Below are the code and all the weights of a small trained network. Each question names an input and a class and asks about switching units off, where a switched-off unit gives its printed mean instead of its output.

import numpy as np


def w(rows, s, z=0):
    codes = np.array(rows[::2]) - 128.0
    scale = np.full(codes.shape[1], s)
    scale[-1] = z or s
    return codes * scale


def norm(h):
    return h / np.sqrt((h * h).mean(-1, keepdims=True) + 1e-5)


def f(y):
    return y / 2 * (1 + np.tanh(0.7978845608 * (y + 0.044715 * y**3)))


def log_softmax(a):
    a = a - a.max(-1, keepdims=True)
    return a - np.log(np.exp(a).sum(-1, keepdims=True))


def net(x, mask):
    res = np.array(x, float).reshape(1, 5) / 4 @ E
    u = 0
    for l in range(4):
        y = f(norm(res) @ A[l][:, :-1].T + A[l][:, -1])
        res = res + np.where(mask[u : u + 7], y, B[l][:, -1]) @ B[l][:, :-1]
        u += 7
    return log_softmax(norm(res)[-1] @ U[:, :-1].T + U[:, -1])


A, B = {}, {}
E = w([
[218,95,102,175,188,126],'x0',
[141,149,217,144,150,193],'x1',
[86,210,16,57,72,254],'x2',
[144,132,149,60,147,148],'x3',
[187,153,178,137,61,27],'x4',
],0.0076)
A[0] = w([
[85,49,73,157,143,109,143],'L0N0',
[211,112,126,181,128,150,223],'L0N1',
[160,128,195,124,94,6,188],'L0N2',
[118,224,102,107,108,174,98],'L0N3',
[77,190,61,113,114,114,169],'L0N4',
[84,118,88,81,148,119,5],'L0N5',
[99,144,128,87,139,206,200],'L0N6',
],0.011,0.0018)
B[0] = w([
[175,120,108,159,142,71,169],'L0N0',
[69,34,204,101,103,175,187],'L0N1',
[110,175,183,95,152,22,254],'L0N2',
[185,68,104,152,81,200,199],'L0N3',
[74,210,103,156,86,112,193],'L0N4',
[194,177,116,104,73,52,149],'L0N5',
[155,190,128,2,157,166,213],'L0N6',
],0.008,0.0081)
A[1] = w([
[126,170,83,75,100,149,18],'L1N0',
[81,211,29,131,15,112,122],'L1N1',
[102,80,1,134,191,205,3],'L1N2',
[116,122,84,201,147,130,65],'L1N3',
[146,123,118,137,74,134,121],'L1N4',
[241,206,171,124,90,173,200],'L1N5',
[171,105,121,254,69,117,154],'L1N6',
],0.008,0.0041)
B[1] = w([
[101,127,96,148,99,133,169],'L1N0',
[121,142,126,164,102,255,253],'L1N1',
[226,189,124,101,193,66,162],'L1N2',
[177,109,139,205,119,96,113],'L1N3',
[117,48,138,58,96,116,129],'L1N4',
[48,46,122,2,85,83,212],'L1N5',
[101,56,97,119,88,126,149],'L1N6',
],0.0092,0.0054)
A[2] = w([
[133,105,203,162,139,88,54],'L2N0',
[77,80,89,94,215,88,155],'L2N1',
[122,165,163,176,128,2,4],'L2N2',
[194,206,21,143,161,33,119],'L2N3',
[129,154,152,119,208,176,183],'L2N4',
[110,159,29,121,161,223,238],'L2N5',
[119,186,117,161,92,70,48],'L2N6',
],0.009,0.0025)
B[2] = w([
[118,184,38,113,91,134,201],'L2N0',
[134,162,166,209,63,145,167],'L2N1',
[153,125,164,41,80,139,229],'L2N2',
[190,178,155,43,85,55,157],'L2N3',
[145,240,90,203,57,130,162],'L2N4',
[185,108,158,132,2,127,255],'L2N5',
[131,70,155,129,176,170,140],'L2N6',
],0.0089,0.007)
A[3] = w([
[130,100,142,139,32,72,233],'L3N0',
[132,120,145,116,103,5,219],'L3N1',
[77,164,209,134,102,121,139],'L3N2',
[118,137,170,94,133,175,251],'L3N3',
[104,92,157,213,98,95,107],'L3N4',
[125,110,115,223,121,146,126],'L3N5',
[129,125,75,102,143,165,78],'L3N6',
],0.015,0.0029)
B[3] = w([
[131,155,106,66,217,75,239],'L3N0',
[202,159,255,55,186,111,246],'L3N1',
[114,207,65,148,255,75,198],'L3N2',
[12,168,59,218,117,95,187],'L3N3',
[137,73,82,18,122,125,159],'L3N4',
[231,68,82,146,126,87,145],'L3N5',
[187,208,166,36,52,114,147],'L3N6',
],0.0079,0.013)
U = w([
[44,61,157,103,103,143,74],'0',
[102,183,97,77,2,199,168],'1',
[177,139,194,63,171,62,186],'2',
[181,136,144,200,117,178,57],'3',
[173,6,87,161,146,123,97],'4',
[109,117,173,174,83,122,2],'5',
[57,197,112,176,177,127,116],'6',
],0.019,0.0095)

Each question gives the input, the list of numbers given to net, and the class t.
The units are the neurons (one row each of A and B). Each row of codes is followed by its name. A weight is (code - 128) times the scale printed after its matrix; where a second scale follows, it is the last column's (A, B and U).
mask holds one flag per neuron, layer by layer. A switched-off neuron (its flag False) gives its mean, the last column of its row in B, instead of its output. The means were averaged over made-up inputs and are rounded, as every weight is.
A unit's drop is (log p(t) with every unit on - log p(t) with that unit switched off) / (log p(t) with every unit on - log p(t) with every unit switched off).
The circuit of an input: a set's keep is (log p(t) with only the set's units on - log p(t) with every unit switched off) / (log p(t) with every unit on - log p(t) with every unit switched off). Starting from the 12 units with the biggest drops (on a tie, the unit counted first), units are removed one at a time, each time the one whose removal leaves the highest keep (on an exact tie, the one counted first), for as long as the keep stays at least 0.8.
circuit, biggest first: the units of the circuit, biggest drop first
unit that matters most: the unit with the biggest drop
top k neurons: the k neurons with the biggest drops, biggest first
k most important neurons of layer l: the k neurons of layer l with the biggest drops, biggest first
drop of u: that unit's drop, to one decimal
input [8,-4,5,6,5], class 1: circuit, biggest first : (L3N1, L0N2)
input [-5,-3,-2,-6,-4], class 4: unit that matters most : L0N2
input [-2,6,-2,6,-8], class 6: top 2 neurons : (L3N3, L1N1)
input [0,-5,0,7,-5], class 1: top 2 neurons : (L0N2, L1N1)
input [-1,-7,2,0,4], class 1: top 4 neurons : (L1N1, L0N4, L3N1, L1N2)
input [-1,5,-1,8,-3], class 1: top 3 neurons : (L0N6, L0N2, L3N0)
input [4,5,-2,5,-7], class 6: top 2 neurons : (L0N3, L1N1)
input [-5,0,-7,5,-8], class 6: 2 most important neurons of layer 3 : (L3N1, L3N2)
input [7,8,-6,4,-5], class 4: 2 most important neurons of layer 3 : (L3N5, L3N1)
input [3,7,0,0,-7], class 1: top 3 neurons : (L0N2, L0N6, L3N0)
input [5,4,-7,8,-6], class 4: 2 most important neurons of layer 0 : (L0N6, L0N2)
input [7,8,0,8,-8], class 1: 2 most important neurons of layer 0 : (L0N2, L0N6)
input [8,0,-2,-1,-5], class 4: drop of L0N1 : 0.1
input [8,0,2,-7,0], class 4: top neuron : (L0N1)
input [6,-7,4,-7,3], class 4: drop of L0N6 : 0.4
input [6,-2,-2,-5,-6], class 4: drop of L0N1 : 0.4
input [6,5,5,4,-3], class 1: drop of L1N1 : 0.0
